Each row is followed by its class.
|  11 |  -2 |  19 |  17 |   7 | -11 |   5 |  -8 |   0 |  -1 |  19 |  -6 |  -1 |   3 | -13 |  -1 | -10 |  12 |   3 |  17 |   8 |  14 |   4 |  24 |   8 |  25 |  -1 |   3 |   5 |  10 |  -9 |   0 |   1 |  -6 |   4 |  -4 |  24 | => (10)
| -15 |   5 |  -8 |  -1 |   9 | -20 |   1 |  -7 |   1 | -17 |   5 |   1 |   0 |  15 | -25 |   3 |  15 |   5 |  -1 |  -6 |  -2 |  15 |   7 |   3 |  -8 |  -3 |  -4 |  -2 |  -1 |  13 |  -4 |  -6 |   2 | -11 |  12 |   0 |   8 | => (46)
|  -4 |   3 |   5 |  -9 |  13 | -27 |   3 |  -9 |  -8 | -13 |   5 |   1 |  -4 |   4 | -28 |  -4 |   3 |  -1 |   4 |  -3 |   9 |   8 |   0 |  -5 |   0 |  20 |   1 |  -4 |   4 |  24 |   1 |  -6 |   6 |  -3 |   6 |   0 |  14 | => (102)
| -13 |   5 |  -7 |  -7 |   9 | -23 |   1 |   0 |   0 |  -7 |   8 |   7 |  -5 |   7 | -15 |   1 |  19 |   5 | -10 |  -8 |  -1 |   3 |   3 |  -1 |  -1 |   9 |   3 |   5 | -11 |  19 |  -3 |   2 |   3 |  -9 |  12 |   3 |  13 | => (46)
| -20 |   8 | -10 | -17 |  22 | -33 |  -1 |  -7 |  -1 | -12 |   6 |  -1 |  -6 |   6 | -25 |   3 |  14 |   6 |  -3 |  -2 |   5 |   3 |   3 |   5 |   1 |  15 |   0 |   7 | -11 |  30 |   4 |  -1 |   3 | -11 |  11 |  -5 |  13 | => (46)
|   7 |   3 |   9 |  -2 |  12 | -18 |   6 |  -8 | -13 |  -8 |   7 |   4 |  -1 |  -5 | -18 |   6 |  -7 |  -3 |   2 |   4 |  16 |   6 |   3 |  -1 |   0 |  11 |   0 | -10 |   7 |  25 |   8 |  -5 | -11 |  -2 |   4 |  -7 |  16 | => (102)
|   2 |   2 |   6 |  16 |   2 | -19 |   5 |   2 |  -9 |   2 |  16 |  -5 |  -2 |   3 |  -6 |  -2 |  -5 |   3 |   4 |  33 |  10 |   5 |   4 |  40 |   7 |  21 |  -8 |   0 |   8 |   1 | -12 |   2 |  -1 | -12 |   4 |   0 |  16 | => (10)
|  11 |  -3 |   6 |   8 |   4 | -25 |  -1 |  -7 |  -5 |   3 |  16 |  -3 |  -1 |   3 |  -5 |   1 |  -8 |  -3 |   7 |   7 |  11 |   6 |  -2 |   8 |   6 |   5 | -13 |   5 |   2 |  13 |  -1 |   0 |  -4 |   1 |   2 |  -2 |  13 | => (102)
|   3 |   1 |   6 | -16 |  13 | -27 |   2 | -13 | -12 |  -6 |   8 |   2 |  -4 |  -1 | -30 |   1 |  -2 |  -1 |  -1 |  -3 |   9 |   7 |  -5 | -16 |  -1 |  14 |   3 |   3 | -10 |  27 |   2 |  -6 |  -4 |  -2 |  -5 |  -7 |  21 | => (102)
|   0 |   2 |   5 |   7 |   5 | -30 |   9 |   0 | -11 |  -4 |  17 |  -7 |  -8 |  -2 | -13 |  -2 |  -4 |   5 |   0 |  28 |   8 |  -3 |  -4 |  36 |   8 |  34 |  -4 |  10 |   9 |  11 | -14 |   2 |  -2 | -12 |   2 |   4 |  20 | => (10)
|   2 |  -6 |  16 |  -3 |  11 | -27 |  -3 | -12 |  -7 |  -3 |   5 |   0 | -19 | -11 | -13 |  -1 |   7 |  -1 |   0 | -27 |   5 |  -4 |  -5 |  -7 |   4 |  31 |   2 |   4 | -16 |  22 |   4 |  -1 |  -1 |  20 |  11 |   2 |  12 | => (102)
|   4 |   4 |   1 | -16 |   8 | -15 |   4 |  -5 | -18 | -11 |   1 |   3 |   1 |  -7 | -18 |  -1 |  -4 |  -2 |   5 |   6 |  12 |   4 |  -3 |  -4 |  -3 |   8 |   8 |  -7 |   9 |  19 |   3 |  -2 |  -5 |   1 |  -3 |  -4 |  14 | => (102)
| -15 |  -2 |  -5 |   9 |   4 | -33 |   0 |  -7 |  -3 |  -5 |   3 |   3 |  -1 |  18 |  -8 |   3 |   4 |   3 |  -3 |  -3 |   2 |   6 |   6 |  12 |  -1 |  -6 | -20 |   5 |  -4 |   8 |  -4 |  -9 |   7 |  -1 |  15 |   2 |   2 | => (46)
|  10 |   0 |  17 |   5 |  12 | -21 |   3 |  -5 | -13 |  -8 |   9 |   3 |   0 |  -1 |  -9 |   2 |   5 |  -1 |  -1 |   3 |  15 |   8 |   5 |   3 |   9 |  18 |   0 | -14 |   8 |  21 |   5 | -10 |  -6 |  -7 |  10 |  -4 |  12 | => (102)
|  -1 |   2 |  11 |  -2 |   3 | -15 |   4 |  -4 | -10 | -13 |   7 |   2 |  -7 |   3 | -44 |  -2 |  -6 |  -1 |   6 |  20 |   3 |   1 |  -3 |  14 |   1 |  35 |  -4 |   3 |  10 |   2 |  -8 |  -8 |   1 |  -3 |  -2 |  -5 |  23 | => (10)
|   8 |  -1 |  20 |  -3 |  11 |  -5 |   1 |  -9 |  -6 |  -9 |   9 |  -2 |  -9 |  -4 | -27 |   0 |  -3 |   2 |   7 |   4 |   2 |   5 |  -3 |   3 |   3 |  36 |   9 |  -1 |   3 |  11 |  -9 |   0 |  -1 |  -4 |  -1 |  -5 |  21 | => (10)
|   1 |   3 |   9 |  -4 |   1 | -12 |  -2 |  -6 | -13 | -21 |   8 |   4 | -12 |  15 | -29 |   0 |  -4 |   2 |  15 |  -2 |   4 |   5 |  -8 | -20 |  -2 |  34 |   6 |   0 |   3 |  11 |  -1 |  -4 |  -2 |  -1 |  -2 |   0 |  16 | => (10)
|  -4 |  -2 |   7 |  -3 |   8 | -30 |   0 | -10 |  -7 |  -2 |  11 |   0 |  -7 |  -1 | -22 |   4 |   4 |   3 |  -5 |  -3 |   7 |   6 |  -2 |   9 |   2 |  23 |  -3 |   4 |  -7 |  27 |  -4 |  -1 |  -3 |   0 |  11 |  -1 |  19 | => (102)
|  -3 |   1 |  -2 |  -2 |   8 | -24 |   1 |  -4 |  -9 | -13 |   7 |   7 |  -2 |  10 |  -9 |   4 |   4 |   3 |   0 |   3 |  11 |   0 |  -1 |   4 |   0 |  13 |  -2 |   3 |  -1 |  14 |   0 |  -6 |   0 |  -8 |   7 |   1 |  14 | => (46)
| -16 |   3 |  -5 |   9 |   6 | -28 |   9 |  -2 |  -1 | -11 |   4 |  -4 |  -2 |   9 | -10 |   7 |  10 |   2 |   2 |  12 |   6 |   4 |   1 |  24 |   3 |  13 | -12 |   7 |  -1 |   5 |  -7 |  -7 |   5 |  -6 |  12 |   1 |  -3 | => (46)
|  -1 |  -2 |   4 |  15 |   5 | -23 |   8 |  -4 |  -6 |   0 |   8 |   0 |   0 |  -1 | -11 |  -2 |  -4 |   3 |   8 |  24 |  13 |   6 |  -5 |  30 |   8 |  15 | -12 |   6 |   7 |   2 |  -7 |  -3 |   2 |   1 |   3 |  -3 |  15 | => (10)
| -17 |   5 |   3 |  -3 |  12 | -21 |   2 |  -9 |  -1 | -16 |   7 |  -2 |  -8 |   4 | -32 |   1 |   6 |   4 |   0 |  16 |  -4 |  11 |  -1 |  20 |  -1 |  27 |  -5 |   6 |   2 |  11 | -13 |  -2 |   3 |  -9 |   8 |  -1 |  22 | => (46)
|   0 |   5 |   6 | -10 |  18 | -41 |   9 | -13 | -15 |  -5 |  16 |  -5 |   6 |  28 | -28 |   3 |  -3 |   7 |   1 |  15 |  13 |  19 |   5 |   9 |   0 |  10 |  -4 |  -3 |  -1 |  28 |   1 |  -4 |  -2 | -12 |  10 |  -7 |  24 | => (102)
|   9 |   3 |   1 |  -6 |   7 | -16 |  -1 |  -8 | -12 |  -4 |   3 |   2 |  -1 |   2 |  -8 |  -1 |  -4 |  -2 |   3 |  -7 |   2 |   8 |  -5 | -21 |  -2 |  -1 |   1 |  -7 |  -2 |  21 |   7 |  -7 |  -6 |   4 |   1 |  -3 |   5 | => (102)
|  -7 |   3 |  13 |   6 |   9 | -20 |   7 |  -4 |  -3 |  -6 |  13 |   4 |  -2 |  -4 | -23 |  -3 |  -1 |   4 |   0 |  23 |   9 |  11 |  -2 |  31 |   6 |  32 |  -1 |   2 |   3 |  18 |  -9 |   1 |  -1 |  -8 |  -1 |  -3 |  22 | => (10)
| -11 |   4 | -10 |   4 |   4 | -25 |  -1 |  -6 |  -2 |  -5 |   6 |   0 |  -6 |   8 | -17 |   2 |   6 |   3 |   1 |   0 |   3 |   8 |   3 |   9 |   3 |   5 | -11 |   3 |  -6 |  12 |  -6 |  -9 |  -1 |  -4 |   9 |  -3 |   8 | => (46)
| -18 |   4 | -11 |  -4 |  -2 | -23 |   2 |   1 |  -8 | -10 |  -2 |  -4 |  -4 |   9 |  -9 |   7 |   1 |   3 |   3 |  -5 |  -1 |  -9 |  -4 |  -2 |  -2 |  11 |  -8 |  12 |  -4 |   4 |   0 |  -2 |   4 |   1 |   3 |   5 |   5 | => (46)
|   3 |   4 |  -6 |  -7 |   8 | -14 |   5 |  -4 | -11 |  -9 |   6 |  -1 |   2 |  -4 | -12 |   2 |  -8 |  -1 |  -6 |  22 |  14 |   3 |   0 |  16 |  -2 |   3 |   0 |  -4 |   9 |   9 |   0 |  -8 |  -3 |  -7 |  -4 |  -8 |  11 | => (102)
|  -9 |  -4 |  15 |   3 |  13 | -33 |   1 | -10 |  -9 |   3 |  17 |  -2 | -16 | -12 | -20 |   1 |   6 |   4 |  -4 | -13 |   4 |  -6 |  -6 |  11 |  10 |  45 |   0 |  13 | -11 |  24 |  -3 |   0 | -10 |  17 |  12 |   1 |  22 | => (102)
|  -5 |   4 |   0 |  -9 |   7 | -27 |   8 |  -3 | -12 | -10 |   8 |   0 |  -6 |   0 | -12 |  -1 |   7 |   1 |   3 |  14 |  12 |   3 |  -1 |  19 |   1 |  21 |  -3 |  -1 |  10 |  13 |   1 |  -4 |  -5 |  -6 |   6 |   0 |  11 | => (102)
|  -2 |   2 |  -6 |  -9 |   2 | -13 |  -1 |  -4 | -10 |  -4 |   1 |  -1 |  -1 |   1 | -10 |  -3 | -10 |   0 |   5 |  -1 |   4 |  -8 |  -5 | -19 |  -4 |   2 |  -2 |   4 |   0 |   8 |   5 |   2 |  -5 |   7 |  -4 |  -2 |   5 | => (102)
|  -6 |   2 |   7 |  13 |  -1 | -18 |   2 |   1 | -10 | -19 |   6 |  -6 | -11 |  11 | -18 |   0 |   1 |  -2 |  11 |  10 |   6 |  -1 |  -4 |   8 |   2 |  35 | -12 |   8 |   7 |   3 | -12 |  -8 |   2 |  -9 |   3 |   3 |  13 | => (10)
|  -9 |   4 |  -1 |  -6 |  11 | -14 |   7 |  -9 |  -4 |  -4 |  10 |  -4 |   5 |   5 | -24 |   6 | -10 |   4 |   3 |  25 |   7 |  12 |  -5 |  16 |   0 |   4 | -11 |   5 |   5 |   3 |  -7 |   0 |   0 |  -6 |  -3 |  -7 |  16 | => (102)
|   4 |  -4 |  13 |  24 |  -5 | -21 |   2 |  -8 |  -9 |  -2 |  19 |  -3 |  -5 |  19 |  -6 |   1 |  -9 |   0 |   6 |   1 |  13 |   9 |   5 |  12 |   6 |  12 | -15 |   7 |   1 |  -2 |  -5 |  -2 |   1 |  -5 |  -1 |   7 |  11 | => (10)
|  14 |  -3 |   9 |  -5 |   1 | -17 |  -7 |  -7 | -13 |   8 |  15 |   0 |   2 |  -8 | -17 |  -1 | -10 |   2 |   2 |   7 |  15 |   5 |  -3 |  -5 |   1 |   0 |   0 |  -2 |   1 |  17 |   4 |   2 |  -5 |  -2 |  -3 |  -5 |  14 | => (102)
|   9 |   3 |  10 |  -5 |  12 | -12 |   3 |  -8 | -12 |  -5 |  10 |   0 |  -1 |  -3 | -20 |  -2 |  -9 |  -1 |   3 |  25 |  13 |   7 |   3 |   5 |   0 |  13 |   2 |  -2 |  10 |  14 |   4 |  -1 |  -7 |  -1 |   0 |  -5 |  14 | => (102)
|  -2 |  -3 |   6 |  10 |   4 | -26 |   2 |  -4 |  -8 |   1 |  12 |  -7 |  -5 |   3 | -14 |   1 |   2 |   3 |  -4 |   4 |   8 |   3 |   0 |  12 |   4 |  11 | -13 |   6 |  -6 |  11 |  -7 |  -2 |   0 |  -7 |   4 |   1 |  13 | => (10)
|   2 |   1 |   6 |   2 |   7 | -20 |   3 |  -9 | -11 |   0 |  14 |  -1 |   1 |   2 | -13 |   1 | -13 |  -4 |   4 |   5 |  13 |   9 |   0 |   2 |   3 |  -3 | -12 |  -2 |  -2 |  10 |   0 |  -4 |  -7 |  -1 |  -1 |  -3 |  17 | => (102)
|  -8 |   6 |  -5 |   4 |   4 | -24 |   5 |  -1 |  -9 |  -9 |  10 |  -6 |   1 |   6 | -14 |   0 |  -4 |   2 |   4 |  26 |  13 |  18 |  -1 |  19 |   0 |   6 |  -8 |   0 |   8 |   9 |  -5 |   1 |   1 | -11 |   1 |  -1 |  26 | => (10)
|  -7 |   1 |   5 |   0 |   2 | -23 |   9 |  -9 | -11 |  -7 |   7 |  -8 |  -1 |  11 | -25 |   1 | -12 |   4 |  11 |  21 |  14 |   7 |  -3 |  12 |   4 |  14 | -13 |   7 |   5 |   4 | -15 |  -5 |   3 |  -8 |  -2 |  -5 |  19 | => (10)
|  -8 |   4 |  -6 |   1 |   3 | -25 |   6 |  -1 | -12 |  -6 |   6 |  -1 |   6 |   6 | -16 |  -1 |  -6 |   4 |   2 |  27 |   7 |  12 |   2 |  25 |  -1 |   1 | -10 |   3 |   5 |   2 |  -7 |   3 |   5 | -16 |   1 |  -4 |  16 | => (46)
